Below are the code and all the weights of a small trained network. Each question names an input and a target symbol and asks about switching units off, where a switched-off unit gives its printed mean instead of its output.

import numpy as np


def w(rows, s, z=0):
    codes = np.array(rows[::2]) - 128.0
    scale = np.full(codes.shape[1], s)
    scale[-1] = z or s
    return codes * scale


def f(y):
    return y / 2 * (1 + np.tanh(0.7978845608 * (y + 0.044715 * y**3)))


def softmax(a):
    e = np.exp(a - a.max(-1, keepdims=True))
    return e / e.sum(-1, keepdims=True)


def log_softmax(a):
    a = a - a.max(-1, keepdims=True)
    return a - np.log(np.exp(a).sum(-1, keepdims=True))


def net(x, mask):
    ids = ['αβξπψω'.index(c) for c in x.split()]
    T = len(ids)
    res = E[ids] + P[:T]
    r = res
    for j in range(2):
        rows = slice(3 * j, 3 * j + 3)
        q, k, v = (r @ M[0][rows].T for M in (Q, K, V))
        z = softmax(np.where(np.tri(T) > 0, q @ k.T / 3**0.5, -1e9)) @ v
        o = O[0][rows]
        res = res + np.where(mask[j], z, o[:, -1]) @ o[:, :-1]
    y = f(res @ A[0][:, :-1].T + A[0][:, -1])
    res = res + np.where(mask[2:26], y, B[0][:, -1]) @ B[0][:, :-1]
    return log_softmax(res[-1] @ U[:, :-1].T + U[:, -1])


Q, K, V, O, A, B = {}, {}, {}, {}, {}, {}
E = w([
[176,155,62,184,77,114,205],'α',
[162,184,110,123,185,169,5],'β',
[87,255,88,82,169,151,140],'ξ',
[106,81,45,82,104,80,49],'π',
[124,132,168,94,39,114,85],'ψ',
[119,150,160,147,251,58,147],'ω',
],0.016)
P = w([
[208,81,134,9,149,157,186],'0',
[213,118,138,114,111,174,136],'1',
[166,126,122,117,121,150,123],'2',
[144,144,128,123,118,125,116],'3',
[122,158,133,131,116,102,113],'4',
[99,172,139,140,115,88,104],'5',
[87,179,145,156,112,71,92],'6',
[76,190,151,168,112,56,80],'7',
[68,203,159,182,108,49,65],'8',
],0.013)
Q[0] = w([
[108,57,252,123,144,145,154],'head 0',
[178,176,158,110,54,119,121],'head 0',
[118,139,155,93,117,78,112],'head 0',
[134,118,162,31,194,208,119],'head 1',
[191,95,129,178,186,154,141],'head 1',
[161,213,104,88,213,128,81],'head 1',
],0.013)
K[0] = w([
[187,111,65,103,147,206,169],'head 0',
[86,158,82,195,110,107,102],'head 0',
[138,141,120,221,136,86,136],'head 0',
[192,58,110,32,134,231,170],'head 1',
[150,60,129,101,106,64,123],'head 1',
[152,110,11,141,32,222,221],'head 1',
],0.012)
V[0] = w([
[115,105,151,50,40,201,77],'head 0',
[121,69,42,105,162,84,68],'head 0',
[67,241,89,110,167,147,69],'head 0',
[184,117,189,109,171,167,85],'head 1',
[137,130,128,218,200,137,254],'head 1',
[144,115,113,145,61,156,100],'head 1',
],0.009)
O[0] = w([
[73,157,124,226,97,172,83,211],'head 0',
[137,67,5,152,155,113,111,150],'head 0',
[131,52,125,74,147,224,147,253],'head 0',
[145,106,194,115,157,130,87,100],'head 1',
[147,208,82,112,123,105,81,64],'head 1',
[120,108,156,98,101,121,159,148],'head 1',
],0.011,0.0039)
A[0] = w([
[61,154,152,108,165,122,95,94],'neuron 0',
[41,132,133,177,57,169,84,134],'neuron 1',
[182,82,110,171,118,1,150,132],'neuron 2',
[154,195,118,145,231,146,206,69],'neuron 3',
[171,163,191,125,89,206,101,158],'neuron 4',
[125,99,114,211,103,77,91,29],'neuron 5',
[106,46,153,105,123,205,128,151],'neuron 6',
[99,128,105,125,157,199,49,63],'neuron 7',
[150,51,170,203,105,106,163,153],'neuron 8',
[139,131,205,163,150,157,249,160],'neuron 9',
[77,164,162,186,205,110,168,168],'neuron 10',
[100,113,98,113,199,166,146,114],'neuron 11',
[133,215,59,133,148,82,130,134],'neuron 12',
[138,75,174,70,152,139,113,126],'neuron 13',
[177,205,199,174,137,151,122,57],'neuron 14',
[122,120,82,159,105,231,162,100],'neuron 15',
[79,116,165,81,83,166,180,23],'neuron 16',
[181,181,141,83,171,84,93,149],'neuron 17',
[117,140,125,213,191,173,149,143],'neuron 18',
[135,181,123,102,70,130,199,54],'neuron 19',
[215,55,142,157,87,175,85,62],'neuron 20',
[191,116,76,66,141,117,174,186],'neuron 21',
[193,159,171,183,137,148,116,171],'neuron 22',
[114,188,110,137,109,35,137,3],'neuron 23',
],0.011,0.0073)
B[0] = w([
[140,162,70,168,155,124,156,151],'neuron 0',
[80,130,93,110,77,98,181,252],'neuron 1',
[60,183,203,123,75,156,137,186],'neuron 2',
[138,60,121,145,10,113,101,181],'neuron 3',
[187,119,77,113,98,112,218,225],'neuron 4',
[154,152,186,2,141,143,118,162],'neuron 5',
[202,144,99,114,169,118,119,220],'neuron 6',
[82,178,194,183,143,132,180,191],'neuron 7',
[135,185,128,206,127,65,72,200],'neuron 8',
[108,117,126,64,134,193,169,191],'neuron 9',
[184,31,58,73,126,149,105,172],'neuron 10',
[143,140,165,106,50,90,121,176],'neuron 11',
[164,110,154,124,100,84,88,238],'neuron 12',
[100,159,125,216,81,76,160,173],'neuron 13',
[83,74,153,140,120,181,65,168],'neuron 14',
[19,49,135,136,130,148,123,195],'neuron 15',
[163,108,143,113,194,148,110,158],'neuron 16',
[149,82,43,161,135,147,175,202],'neuron 17',
[205,138,116,128,149,96,63,165],'neuron 18',
[125,159,172,66,168,145,184,164],'neuron 19',
[59,121,148,134,158,166,112,173],'neuron 20',
[115,108,176,151,192,181,77,213],'neuron 21',
[169,190,97,150,169,58,166,177],'neuron 22',
[139,166,214,72,228,182,131,168],'neuron 23',
],0.0083,0.011)
U = w([
[123,214,224,104,155,116,149,5],'α',
[98,158,144,253,231,152,200,120],'β',
[104,118,127,113,146,245,228,120],'ξ',
[48,101,204,194,76,171,44,104],'π',
[108,166,124,188,30,35,216,189],'ψ',
[242,127,102,130,128,109,68,173],'ω',
],0.0054,0.0034)

Each question gives the input, a string of symbols that net reads in full, and the target symbol t.
The units are the heads (3 rows each of Q, K, V and O) and the neurons (one row each of A and B). Each row of codes is followed by its name. A weight is (code - 128) times the scale printed after its matrix; where a second scale follows, it is the last column's (O, A, B and U).
mask holds one flag per unit, heads first, then neurons. A switched-off unit (its flag False) gives its mean, the last column of its rows in O or B, instead of its output. The means were averaged over made-up inputs and are rounded, as every weight is.
A unit's drop is (log p(t) with every unit on - log p(t) with that unit switched off) / (log p(t) with every unit on - log p(t) with every unit switched off).
The circuit of an input: a set's keep is (log p(t) with only the set's units on - log p(t) with every unit switched off) / (log p(t) with every unit on - log p(t) with every unit switched off). Starting from the 12 units with the biggest drops (on a tie, the unit counted first), units are removed one at a time, each time the one whose removal leaves the highest keep (on an exact tie, the one counted first), for as long as the keep stays at least 0.8.
units of the circuit, in order: the units of the circuit, biggest drop first
k most important neurons: the k neurons with the biggest drops, biggest first
which heads matter: for each layer, one digit per head in row order, 1 if its drop is at least 0.15 and else 0, layers parted by /
drop of u: that unit's drop, to one decimal
input β ξ α ω ψ ω ω β, target ω: units of the circuit, in order : (head 0; head 1)
input ω ξ α, target ω: units of the circuit, in order : (head 1; neuron 1)
input ψ ω ψ ξ ψ α ω π, target ω: units of the circuit, in order : (head 0)
input ξ ψ α α, target α: units of the circuit, in order : (neuron 23; head 0; head 1; neuron 19)
input ψ α ψ ψ ω ξ, target ω: units of the circuit, in order : (head 1; neuron 12; head 0; neuron 7)
input ξ ξ ψ ψ ξ, target ψ: units of the circuit, in order : (head 0; neuron 1; neuron 21)
input ψ ξ ξ ψ, target ξ: units of the circuit, in order : (head 0; neuron 4)
input α ξ ψ ψ α ξ α, target ξ: units of the circuit, in order : (head 0; neuron 9)
input ψ β α π ξ, target π: which heads matter : 10
input ξ α α α, target α: units of the circuit, in order : (head 0; neuron 23; head 1; neuron 19)
input ω ξ ψ ω ξ ψ ψ ω, target ξ: 2 most important neurons : (neuron 9; neuron 10)
input ξ ψ ψ ψ, target ψ: 2 most important neurons : (neuron 1; neuron 4)
input ξ α ξ ξ ξ α α, target ξ: 2 most important neurons : (neuron 8; neuron 19)
input ψ β α ψ ψ ω, target ω: which heads matter : 00
input ψ α π ξ ξ β, target ξ: units of the circuit, in order : (head 0)
input β ψ α ψ β ψ π β ξ, target π: 3 most important neurons : (neuron 4; neuron 15; neuron 22)
input π α β α, target β: 2 most important neurons : (neuron 3; neuron 12)
input ω ψ ψ ω, target ψ: 3 most important neurons : (neuron 13; neuron 8; neuron 23)
input ω ψ π, target π: 2 most important neurons : (neuron 4; neuron 22)
input α π ψ π ξ π α, target π: most important neuron : (neuron 15)
input ω ξ ψ ω ψ, target ω: 4 most important neurons : (neuron 1; neuron 7; neuron 2; neuron 15)
input β ψ ψ π π, target π: 4 most important neurons : (neuron 4; neuron 20; neuron 22; neuron 15)
input ξ ψ ψ ω ψ, target ω: drop of head 1 : 0.5
input ξ α ω ξ, target ω: drop of neuron 19 : -0.1
input ψ ξ ψ π β, target β: drop of neuron 23 : 0.0
